How the nodes are linked:
at | q p o u v
q886 | q362 q916 q743 q31 q492
q846 | q263 q149 q942 q773 q798
q281 | q74 q448 q32 q953 q409
q448 | q972 q74 q506 q281 q170
q362 | q948 q360 q31 q916 q71
q729 | q803 q622 q266 q939 q917
q622 | q380 q803 q71 q729 q459
q141 | q164 q418 q582 q63 q14
q266 | q939 q71 q948 q492 q380
q130 | q784 q523 q310 q562 q178
q577 | q137 q664 q798 q696 q733
q922 | q176 q538 q577 q137 q582
q916 | q360 q362 q856 q886 q266
q536 | q582 q887 q538 q733 q418
q910 | q34 q739 q130 q784 q506
q579 | q593 q271 q648 q827 q425
q942 | q773 q491 q431 q424 q415
q827 | q271 q579 q202 q14 q845
q415 | q858 q552 q846 q263 q577
q14 | q579 q827 q499 q648 q365
q858 | q908 q798 q263 q552 q137
q211 | q942 q424 q409 q431 q149
q431 | q424 q211 q955 q170 q846
q977 | q409 q955 q448 q972 q424
q747 | q774 q26 q28 q679 q886
q739 | q178 q34 q523 q910 q953
q955 | q170 q409 q74 q977 q942
q176 | q536 q733 q137 q538 q63
q948 | q492 q649 q916 q360 q729
q803 | q912 q380 q939 q622 q986
q845 | q343 q425 q593 q365 q679
q418 | q499 q164 q549 q141 q827
q593 | q365 q660 q827 q271 q297
q555 | q506 q32 q739 q178 q74
q499 | q648 q202 q141 q164 q271
q856 | q886 q31 q26 q743 q948
q562 | q523 q130 q857 q735 q34
q953 | q448 q281 q555 q506 q955
q784 | q739 q910 q562 q523 q32
q425 | q297 q343 q660 q845 q747
q202 | q14 q648 q418 q499 q593
q491 | q846 q773 q211 q942 q552
q28 | q679 q19 q425 q297 q743
q506 | q281 q953 q178 q32 q977
q887 | q549 q582 q176 q536 q164
q178 | q32 q555 q910 q34 q448
q459 | q857 q986 q912 q917 q130
q986 | q310 q857 q697 q459 q523
q549 | q141 q63 q536 q582 q202
q34 | q555 q178 q784 q739 q281
q360 | q649 q948 q886 q362 q939
q648 | q827 q14 q164 q202 q660
q343 | q28 q297 q365 q425 q26
q137 | q538 q922 q696 q664 q887
q912 | q917 q697 q622 q380 q310
q917 | q986 q459 q380 q697 q562
q697 | q459 q917 q803 q912 q735
q310 | q562 q735 q459 q857 q910
q660 | q845 q365 q579 q593 q28
q679 | q26 q747 q297 q19 q31
q149 | q415 q263 q491 q846 q908
q743 | q31 q856 q747 q774 q360
q74 | q977 q972 q953 q448 q431
q271 | q660 q593 q14 q579 q343
q773 | q149 q846 q424 q491 q858
q71 | q729 q939 q649 q266 q912
q798 | q696 q908 q415 q858 q922
q552 | q798 q858 q149 q415 q664
q857 | q735 q310 q917 q986 q784
q664 | q922 q137 q908 q577 q536
q32 | q953 q506 q34 q555 q972
q649 | q266 q492 q362 q948 q622
q263 | q552 q415 q773 q149 q696
q774 | q856 q743 q679 q26 q362
q26 | q743 q774 q19 q747 q916
q939 | q622 q729 q492 q71 q697
q735 | q130 q562 q986 q310 q739
q733 | q887 q536 q922 q176 q141
q696 | q664 q577 q858 q908 q176
q538 | q733 q176 q664 q922 q549
q380 | q697 q912 q729 q803 q857
q582 | q63 q549 q733 q887 q499
q492 | q71 q266 q360 q649 q803
q972 | q955 q977 q281 q74 q211
q908 | q577 q696 q552 q798 q538
q409 | q431 q170 q972 q955 q491
q19 | q747 q679 q343 q28 q856
q523 | q910 q784 q735 q130 q555
q31 | q916 q886 q774 q856 q649
q424 | q491 q942 q170 q211 q263
q365 | q425 q845 q271 q660 q19
q164 | q202 q499 q63 q418 q579
q170 | q211 q431 q977 q409 q773
q297 | q19 q28 q845 q343 q774
q63 | q418 q141 q887 q549 q648

The rows follow the links: the fewer symbols apart two nodes are, the more alike their rows tend to be.

Each row is also shifted at random along 7 hidden directions that mean nothing.

Some nodes, each with a row of numbers:
q63
-51 -42 -4 -12 20 71 38 -43 -91 -17 43 56 30 -20 -1 22 16 75 24 75 64 14 -20 -34 49 -28 35
q917
-167 26 -27 65 -39 -9 -85 124 42 -111 -32 93 7 76 -117 -43 -22 157 -80 -54 107 136 7 -157 -145 108 -220
q71
-57 13 -92 77 0 -10 -42 -12 40 -55 16 59 -60 -104 -2 -8 -12 57 46 -39 -57 56 -68 -68 24 -3 -55
q798
75 -4 36 -109 5 -1 21 42 5 -13 1 2 58 157 -20 -67 4 -58 34 84 63 66 30 27 -109 -31 44
q19
-25 -36 2 70 -86 -47 -26 58 -11 58 20 43 58 6 101 17 -93 177 -133 -17 -20 -137 58 44 19 -66 -89
q211
236 -51 -4 26 -40 18 -34 45 57 62 -7 -24 -66 112 -19 -122 162 153 128 27 9 107 -153 15 -46 -102 -66
q360
-95 -11 -23 71 -104 -61 68 122 -19 34 49 -54 145 141 68 -67 7 45 -7 -4 -42 -52 21 64 -104 -130 -55
q803
209 -47 -15 66 -21 -46 127 21 -62 -79 -30 14 125 -14 5 -91 10 -15 104 -35 -58 -54 16 44 47 -257 83
q664
44 -14 32 -114 142 52 -50 -18 23 -22 11 139 -81 24 -36 -20 -157 -86 128 61 10 177 -28 -43 -63 73 -46
q774
-125 16 -55 39 -24 -42 -81 -66 43 58 38 -7 -113 -85 104 44 -3 14 -44 -22 -67 47 -59 -22 52 35 -13
q26
193 32 43 -18 134 7 28 -70 -21 -77 -46 102 42 -57 110 19 -150 -96 49 -26 -16 130 -4 -155 -50 -29 68
q579
96 -9 48 36 -10 -9 -96 67 16 79 -16 17 -21 -153 68 16 -92 -59 -20 6 29 -85 62 5 -5 195 -35
q735
-11 -2 -58 60 -74 -19 -28 -22 -13 -103 -26 51 -30 -21 -115 15 90 191 -127 -70 73 90 -38 -121 49 -12 -73
q34
-123 34 7 28 -74 1 -23 69 -5 -27 -5 -25 20 170 -118 12 104 153 -140 -61 113 139 -35 -110 -119 93 -165
q176
121 -64 -3 -27 -104 -6 28 83 -66 54 79 11 89 104 -12 -56 39 81 5 81 71 30 -15 57 -52 -33 -18
q858
-82 32 -48 -113 44 10 -101 -104 93 14 17 -7 -179 -84 -29 40 11 -105 11 54 -21 37 -21 30 62 124 70
q492
-5 -53 0 67 88 -28 2 43 31 49 11 48 -68 -4 62 -102 -122 -106 251 -28 -173 76 -76 73 -17 -132 -86
q418
-49 -83 76 30 0 44 23 148 -72 66 35 67 107 115 12 -60 -106 84 62 66 51 -45 45 58 -90 -18 -140
q562
74 57 54 -21 42 -7 94 70 -46 -156 -83 81 198 3 -115 73 -214 -30 -156 -102 41 -147 202 -49 -50 43 -33
q739
61 -46 13 71 -94 -47 -22 115 6 78 11 1 -5 56 -90 -4 -45 127 -70 -96 -41 -62 1 93 7 12 -200
q266
81 38 -63 49 -14 -35 -3 13 24 -51 3 -1 18 -79 25 -29 13 -68 61 -34 -33 68 -41 -71 -42 22 27
q696
-153 26 15 -129 54 28 -15 2 25 -25 18 38 0 84 -44 22 -97 -74 -25 70 35 7 71 28 -62 75 7
q733
-58 -20 -34 -64 0 40 30 -76 -62 -1 66 24 0 -42 -16 54 5 4 -14 74 23 -20 -1 29 82 3 84
q986
66 17 23 1 59 -42 27 -3 1 -76 -72 15 4 -88 -59 -1 -88 -178 37 -76 -48 -20 76 7 33 9 40
q845
-92 -3 88 9 44 -4 -24 38 -12 26 -42 23 44 12 92 7 -114 -41 -45 12 31 -57 100 -16 -50 36 -23
q459
-122 10 24 6 53 -42 17 7 8 -52 -56 -24 -26 -6 -52 -32 -31 -178 59 -52 -42 26 54 22 -1 -16 13
q164
-143 -17 -24 25 -57 34 -70 0 -27 56 51 -24 -53 -53 10 17 112 57 -29 64 93 36 -41 -39 17 135 -14
q942
18 78 6 -66 23 29 -99 58 129 3 -31 -25 -53 23 -54 4 2 -38 -21 14 49 11 7 -36 -127 219 -54
q593
-185 25 40 -16 99 46 -25 -109 -22 -37 -45 19 -43 -119 71 78 -33 -66 -50 28 45 -34 62 -84 67 65 94
q32
152 -67 152 -6 186 53 140 66 -59 -4 -63 89 86 202 -51 -64 -205 -37 191 -66 -94 39 6 56 -77 -207 -136
q415
127 5 -91 -74 88 64 -106 -180 84 -78 -7 137 -217 -180 -49 50 0 115 29 34 -9 95 -113 -93 148 25 47

Complete each set of four: the symbols that take the first to the second take the third to the fourth, perhaps in another order.
Answers are names.
-102 -29 25 -86 6 10 -49 60 14 48 48 25 -41 165 -31 -69 -12 -31 67 90 52 159 -28 27 -118 44 -74
: -121 8 57 -39 35 7 -51 44 -3 118 29 -78 -39 -76 37 21 -51 -268 71 54 -3 -43 61 84 -32 235 33
:: -174 -37 -41 98 -87 -50 -216 52 93 140 45 50 -189 -71 84 7 -47 187 -92 -21 -26 36 -64 -3 17 140 -227
: q360

231 -32 52 25 96 36 39 -51 -61 -93 -61 175 88 -76 95 26 -169 127 -27 -12 27 -17 42 -127 38 -129 19
: -2 44 20 -4 18 -13 -64 -77 4 -12 -39 -16 -38 -110 99 49 33 -70 -80 7 68 57 22 -120 7 116 99
:: -128 -6 -3 36 -120 -75 49 41 -36 -17 -21 -105 56 88 -67 -32 127 -8 -93 -45 24 -43 56 62 16 -79 17
: q857

101 -44 37 35 -30 26 150 31 -78 -4 -6 -8 143 142 -61 10 -3 173 -46 -58 -35 -143 17 85 37 -216 -53
: 194 -7 33 -58 -44 -7 15 118 44 7 -17 3 105 135 -25 -70 -32 48 -7 47 41 -89 65 79 -108 -35 -22
:: 27 -4 94 21 -17 7 51 222 26 97 -4 -29 142 189 -61 -11 -168 38 -27 -64 -54 -209 103 158 -144 40 -219
: q552

12 -3 57 -5 102 0 78 11 -40 -130 -84 90 73 22 -87 -3 -147 -57 13 -74 -13 -3 95 -36 -3 -86 -29
: 54 47 -58 13 -14 33 -7 -121 9 -29 1 -31 -86 -88 -85 107 124 100 -93 -74 4 36 -92 -85 102 71 13
:: -69 -72 47 59 22 8 -96 10 1 100 -5 29 -118 -46 81 -45 1 37 76 38 8 53 -45 3 32 13 -75
: q26

-193 15 75 -18 90 1 -2 29 5 -20 -49 3 -46 115 -95 -2 -71 -107 15 -71 -11 116 27 -22 -72 55 -119
: -69 93 41 -96 176 110 111 -116 5 -118 -68 -19 53 22 -51 98 -31 -90 4 -15 -10 -81 52 -59 3 -12 119
:: -119 48 23 -30 69 48 66 -63 -5 -11 -19 -57 -6 28 -68 94 -4 -41 -43 -58 -48 -77 17 23 42 15 10
: q773

-43 -4 -29 61 -99 -24 -185 47 55 142 38 -44 -143 -208 45 40 35 -2 -68 16 37 -59 -10 17 44 307 -68
: 123 -50 116 -29 130 80 153 -7 -144 -64 -39 67 178 50 50 -35 -82 -75 126 71 63 -11 70 -35 -29 -149 113
:: 139 9 -46 -26 18 60 64 -71 32 -61 -20 51 48 -116 -38 95 -85 167 -84 -12 -74 -340 74 100 173 -110 66
: q170

-5 -44 -46 -21 47 84 39 -158 -93 -41 51 66 -48 -118 1 52 69 80 44 74 36 55 -81 -60 156 -68 115
: -156 -17 -47 -69 -136 -13 44 6 -50 27 88 -59 84 104 -28 23 88 84 -133 90 60 -113 58 114 31 -51 66
:: -20 -30 -24 61 -24 -95 -148 15 91 194 57 -69 -222 -44 135 -78 33 -149 163 -20 -139 201 -158 59 -26 72 -79
: q297

-85 -35 40 -40 124 74 -65 46 -3 40 38 135 -64 -35 -23 15 -212 -51 110 48 -8 61 3 -4 -46 158 -136
: 266 -61 10 71 -86 -81 -43 -5 -6 122 0 -27 -23 -175 139 -3 -15 -5 -24 -15 -63 -146 21 102 133 -36 65
:: 244 -3 -2 27 -31 -36 41 1 -4 55 -7 -18 12 -155 -62 101 -122 -27 -77 -124 -129 -243 65 147 153 37 -13
: q491

106 -3 9 -55 15 41 60 -14 -79 -12 39 29 97 -83 0 57 -75 -71 -8 56 38 -90 67 19 30 65 99
: -220 -58 -30 -18 -24 39 -23 -39 -50 66 88 -5 -78 47 -7 -9 94 57 49 97 31 89 -80 35 46 -12 -15
:: -207 33 15 8 -47 34 54 39 -6 18 9 -90 58 181 -80 38 97 120 -110 -33 31 -60 1 23 -58 -5 -88
: q953

-27 42 56 -29 17 -42 92 24 -43 -93 -70 -48 117 55 -76 6 -26 -163 -62 -65 26 -34 132 -4 -39 -12 64
: 2 -31 -9 39 -24 -51 4 -14 6 57 -5 -10 -70 -124 -73 77 -112 -15 -65 -113 -147 -209 63 172 183 -10 -61
:: -74 6 4 -89 -10 34 80 -25 -11 -76 -14 -16 94 178 -33 -29 89 99 -52 85 74 -50 44 24 -27 -171 89
: q798

43 -83 75 67 26 -39 -126 71 38 142 -15 50 -127 1 118 -91 -80 1 113 5 -39 110 -56 23 -36 11 -149
: 67 -5 32 34 13 -20 32 53 -28 -19 1 53 98 139 99 -65 -41 48 32 -4 26 164 -36 -109 -151 -102 -54
:: 48 -50 10 -84 -33 -14 31 7 -26 46 47 -18 18 106 -4 -56 28 -42 53 84 6 18 1 113 -4 -93 61
: q582

28 28 0 41 -37 -44 55 110 -13 -82 -30 -25 143 78 -17 -84 22 -68 33 -22 39 43 44 -50 -138 -31 0
: 86 28 -21 43 -78 -104 -24 88 44 19 -20 -94 11 -104 -20 -40 2 -210 19 -63 -55 -77 67 84 -11 103 32
:: 76 48 -14 28 -35 -10 -41 14 -3 -65 -9 89 84 -34 74 58 -75 148 -175 -25 89 30 35 -173 -71 74 -41
: q774

-100 54 62 -148 76 39 99 -52 -4 -91 -54 -90 84 239 -16 -61 143 -137 46 100 101 99 35 -36 -125 -112 185
: 145 42 8 -118 51 52 54 -45 0 -142 -41 57 94 86 -42 -8 15 32 -32 66 111 48 34 -99 -67 -53 114
:: 106 15 10 9 -19 24 11 -1 25 45 -6 -100 -36 105 -35 -40 192 31 62 -10 17 108 -123 -20 -53 -8 -8
: q955

56 -28 106 7 112 -4 -25 15 -9 26 -56 69 -4 15 118 -41 -143 -86 80 2 -10 77 30 -44 -62 -24 -27
: -275 -2 -102 101 -121 -48 -54 77 50 5 46 -14 -26 -23 -30 -9 23 133 -69 -34 -47 -97 4 50 21 6 -127
:: 13 68 14 -54 76 47 -10 -12 87 11 -34 -40 -33 -49 -40 67 -64 -83 1 -26 -57 -151 44 55 3 122 9
: q176

118 -8 -93 -64 -89 11 14 -94 -2 -65 33 31 14 -40 -38 39 93 193 -126 60 52 -93 -3 15 125 -99 117
: -42 6 36 -85 -3 32 72 26 -88 -13 42 -30 125 125 -8 -13 42 -93 7 94 114 71 39 -19 -105 36 83
:: -57 -27 47 27 59 0 -32 -33 -9 14 -25 67 -34 -7 107 0 -81 39 -2 4 -6 40 6 -49 12 -61 -28
: q916

-45 2 -70 -80 -82 -42 -74 -37 65 89 66 -53 -102 -106 -17 57 -4 -51 -80 46 -58 -167 44 177 124 97 65
: -109 88 -2 -135 11 39 76 -82 -82 -70 31 -89 110 -3 -13 88 90 -212 -82 87 129 20 80 -69 -41 150 240
:: -10 9 93 5 37 -1 -46 53 -11 25 -47 -1 30 7 88 -21 -44 -91 -7 26 82 40 62 -70 -98 102 -2
: q747

-41 -71 50 58 -36 -30 -60 56 -1 156 12 -37 -48 -107 95 -5 -65 -43 20 23 -60 -192 63 164 90 38 -31
: -13 -48 40 30 60 -37 -59 -56 18 96 -10 13 -122 -74 138 -14 -75 -80 78 -9 -100 28 -30 46 73 -54 4
:: -112 -12 -3 42 -96 -43 -7 30 -9 41 5 -73 -34 84 -88 6 99 68 -93 -68 3 16 -18 44 21 -1 -90
: q448

181 54 8 7 -57 -19 82 37 -72 -193 -73 34 188 70 -111 0 62 77 -153 -65 170 89 64 -194 -100 -6 30
: 84 62 46 -37 -45 -45 151 -3 -84 -83 -55 -117 188 71 -71 48 65 -139 -141 -69 57 -77 130 -3 -20 -25 145
:: -36 37 -60 42 -24 -53 0 0 29 9 28 -58 -11 -64 58 -17 24 -120 57 -25 -78 29 -36 3 -17 14 45
: q939

55 23 91 -11 101 -38 -18 122 33 -45 -87 56 23 15 -84 -32 -218 -215 56 -94 -22 48 109 -13 -127 129 -118
: -54 0 -3 22 19 21 -8 -21 43 87 12 -49 -98 -25 -55 65 -17 25 4 -68 -116 -110 -36 110 89 28 -85
:: -42 -39 80 17 119 74 -33 57 -26 5 -22 136 12 -60 26 13 -212 18 56 29 25 -48 65 -33 -28 81 -111
: q679

